Below is a small trained network, with its code and all its weights. Each question gives an input and a class and asks what happens when units are switched off, that is, made to give their printed mean instead of their output.

import numpy as np


def w(rows, s, z=0):
    codes = np.array(rows[::2]) - 128.0
    scale = np.full(codes.shape[1], s)
    scale[-1] = z or s
    return codes * scale


def norm(h):
    return h / np.sqrt((h * h).mean(-1, keepdims=True) + 1e-5)


def f(y):
    return np.maximum(y, 0)


def log_softmax(a):
    a = a - a.max(-1, keepdims=True)
    return a - np.log(np.exp(a).sum(-1, keepdims=True))


def net(x, mask):
    res = np.array(x, float).reshape(1, 8) / 4 @ E
    u = 0
    for l in range(3):
        y = f(norm(res) @ A[l][:, :-1].T + A[l][:, -1])
        res = res + np.where(mask[u : u + 6], y, B[l][:, -1]) @ B[l][:, :-1]
        u += 6
    return log_softmax(norm(res)[-1] @ U[:, :-1].T + U[:, -1])


A, B = {}, {}
E = w([
[168,37,112,123,220,137,140,249,171,43,120],'x0',
[72,92,62,165,97,99,99,142,45,114,92],'x1',
[144,233,42,112,67,127,173,158,186,119,110],'x2',
[46,117,72,109,175,191,183,71,153,181,138],'x3',
[152,187,100,1,45,157,68,138,85,166,206],'x4',
[39,139,110,130,210,158,178,36,181,143,158],'x5',
[92,130,130,144,94,109,94,60,54,155,131],'x6',
[112,173,127,57,101,69,65,79,116,94,187],'x7',
],0.002)
A[0] = w([
[214,135,152,64,197,116,120,163,198,27,220,195],'L0N1',
[105,165,82,216,42,147,130,65,80,192,85,2],'L0N2',
[110,32,70,221,199,112,138,86,138,74,74,15],'L0N3',
[103,143,108,157,131,158,186,245,179,114,149,9],'L0N4',
[145,209,225,149,128,47,43,73,192,91,113,25],'L0N5',
[130,125,87,75,122,180,158,2,161,169,207,76],'L0N6',
],0.0023,0.0018)
B[0] = w([
[99,126,104,195,51,162,133,83,83,193,78,251],'L0N1',
[117,179,103,144,132,107,205,97,2,173,55,171],'L0N2',
[21,82,118,144,169,165,101,88,143,93,160,202],'L0N3',
[171,118,96,111,157,123,176,125,183,156,118,162],'L0N4',
[151,160,139,182,105,98,192,69,170,80,163,166],'L0N5',
[125,116,206,133,109,142,105,216,132,149,141,200],'L0N6',
],0.0036,0.0026)
A[1] = w([
[220,34,207,118,115,125,57,209,93,84,96,87],'L1N1',
[211,212,111,97,34,140,64,172,138,184,133,175],'L1N2',
[111,158,174,3,189,229,81,83,163,221,217,45],'L1N3',
[30,202,98,111,134,145,192,17,157,145,156,168],'L1N4',
[180,107,30,109,182,152,215,192,220,132,73,6],'L1N5',
[106,171,40,12,80,72,38,153,108,89,164,15],'L1N6',
],0.0026,0.0025)
B[1] = w([
[168,161,147,151,105,126,48,220,134,180,106,194],'L1N1',
[66,84,112,152,195,112,102,111,122,107,132,255],'L1N2',
[128,145,220,46,133,184,150,115,167,179,159,194],'L1N3',
[203,68,158,104,124,113,63,203,97,152,128,242],'L1N4',
[200,164,44,127,112,164,232,120,175,91,80,179],'L1N5',
[80,164,51,37,105,119,74,118,60,20,253,166],'L1N6',
],0.0044,0.0031)
A[2] = w([
[109,148,142,124,69,105,123,59,10,169,130,132],'L2N1',
[200,111,59,126,121,164,202,136,196,91,75,51],'L2N2',
[189,188,185,149,99,39,125,61,193,76,100,6],'L2N3',
[141,198,105,111,49,114,136,112,138,207,104,134],'L2N4',
[118,165,57,46,79,96,57,103,90,36,211,7],'L2N5',
[3,53,93,174,233,134,101,121,162,99,135,58],'L2N6',
],0.0034,0.0018)
B[2] = w([
[119,182,68,125,116,144,175,121,148,147,75,250],'L2N1',
[169,204,101,109,140,180,157,176,176,123,101,225],'L2N2',
[128,163,161,196,98,76,151,70,153,101,253,168],'L2N3',
[101,81,132,125,130,93,149,97,106,125,117,200],'L2N4',
[76,113,68,116,114,159,129,185,124,41,187,229],'L2N5',
[142,88,166,124,188,107,149,83,107,48,105,242],'L2N6',
],0.0058,0.0027)
U = w([
[196,174,53,134,175,198,211,191,248,100,66,155],'0',
[211,100,174,179,94,104,1,235,108,138,82,126],'1',
[153,173,178,213,81,44,138,54,166,87,239,124],'2',
[102,14,169,160,247,124,139,77,115,52,86,161],'3',
[132,107,97,113,132,94,101,106,174,151,144,1],'4',
[61,164,13,51,66,136,61,167,84,50,229,158],'5',
[117,130,231,8,138,186,112,88,173,220,208,147],'6',
[75,176,73,153,88,103,172,55,38,215,31,128],'7',
],0.0071,0.0041)

Each question gives the input, the list of numbers given to net, and the class t.
The units are the neurons (one row each of A and B). Each row of codes is followed by its name. A weight is (code - 128) times the scale printed after its matrix; where a second scale follows, it is the last column's (A, B and U).
mask holds one flag per neuron, layer by layer. A switched-off neuron (its flag False) gives its mean, the last column of its row in B, instead of its output. The means were averaged over made-up inputs and are rounded, as every weight is.
A unit's drop is (log p(t) with every unit on - log p(t) with that unit switched off) / (log p(t) with every unit on - log p(t) with every unit switched off).
The circuit of an input: a set's keep is (log p(t) with only the set's units on - log p(t) with every unit switched off) / (log p(t) with every unit on - log p(t) with every unit switched off). Starting from the 12 units with the biggest drops (on a tie, the unit counted first), units are removed one at a time, each time the one whose removal leaves the highest keep (on an exact tie, the one counted first), for as long as the keep stays at least 0.8.
circuit, biggest first: the units of the circuit, biggest drop first
top k neurons: the k neurons with the biggest drops, biggest first
top k neurons in layer l: the k neurons of layer l with the biggest drops, biggest first
drop of u: that unit's drop, to one decimal
input [-5,0,-5,-2,-8,-3,0,1], class 2: circuit, biggest first => (L2N3, L0N5)
input [-4,-3,3,1,-8,6,-4,1], class 3: top 2 neurons => (L2N6, L0N3)
input [-1,1,-5,-1,5,3,-3,-5], class 6: circuit, biggest first => (L1N3)
input [8,-3,6,-5,-3,2,7,8], class 2: top 4 neurons => (L0N5, L2N3, L0N1, L1N6)
input [-5,6,-7,7,4,8,2,4], class 6: circuit, biggest first => (L1N3, L0N6)
input [5,2,7,3,-8,0,4,7], class 3: top 2 neurons => (L0N3, L2N6)
input [4,-6,-8,-6,-5,0,-4,7], class 2: circuit, biggest first => (L0N5, L2N3, L1N2)
input [-4,-1,8,-2,-7,-8,5,4], class 2: top 3 neurons => (L2N3, L0N5, L0N1)
input [6,-5,-7,0,6,4,7,-8], class 6: circuit, biggest first => (L1N3, L1N2)
input [-5,7,-8,-8,8,2,3,-6], class 7: top 2 neurons => (L2N1, L0N2)
input [-1,4,-6,-5,1,2,4,-2], class 7: top 4 neurons => (L2N1, L1N4, L1N2, L0N6)
input [-7,-8,1,3,-5,1,2,0], class 6: top 2 neurons in layer 0 => (L0N1, L0N6)
input [4,-8,-7,-6,1,2,-4,-1], class 1: circuit, biggest first => (L1N1, L0N1)
input [0,5,1,7,1,2,1,-5], class 3: top 3 neurons => (L2N6, L0N1, L0N3)
input [4,-3,-8,-3,2,2,-2,0], class 1: circuit, biggest first => (L1N1)
input [-3,3,0,-8,0,-2,8,-8], class 7: top 2 neurons => (L0N2, L2N1)
input [2,3,-7,8,6,8,7,5], class 6: drop of L0N6 => 0.1
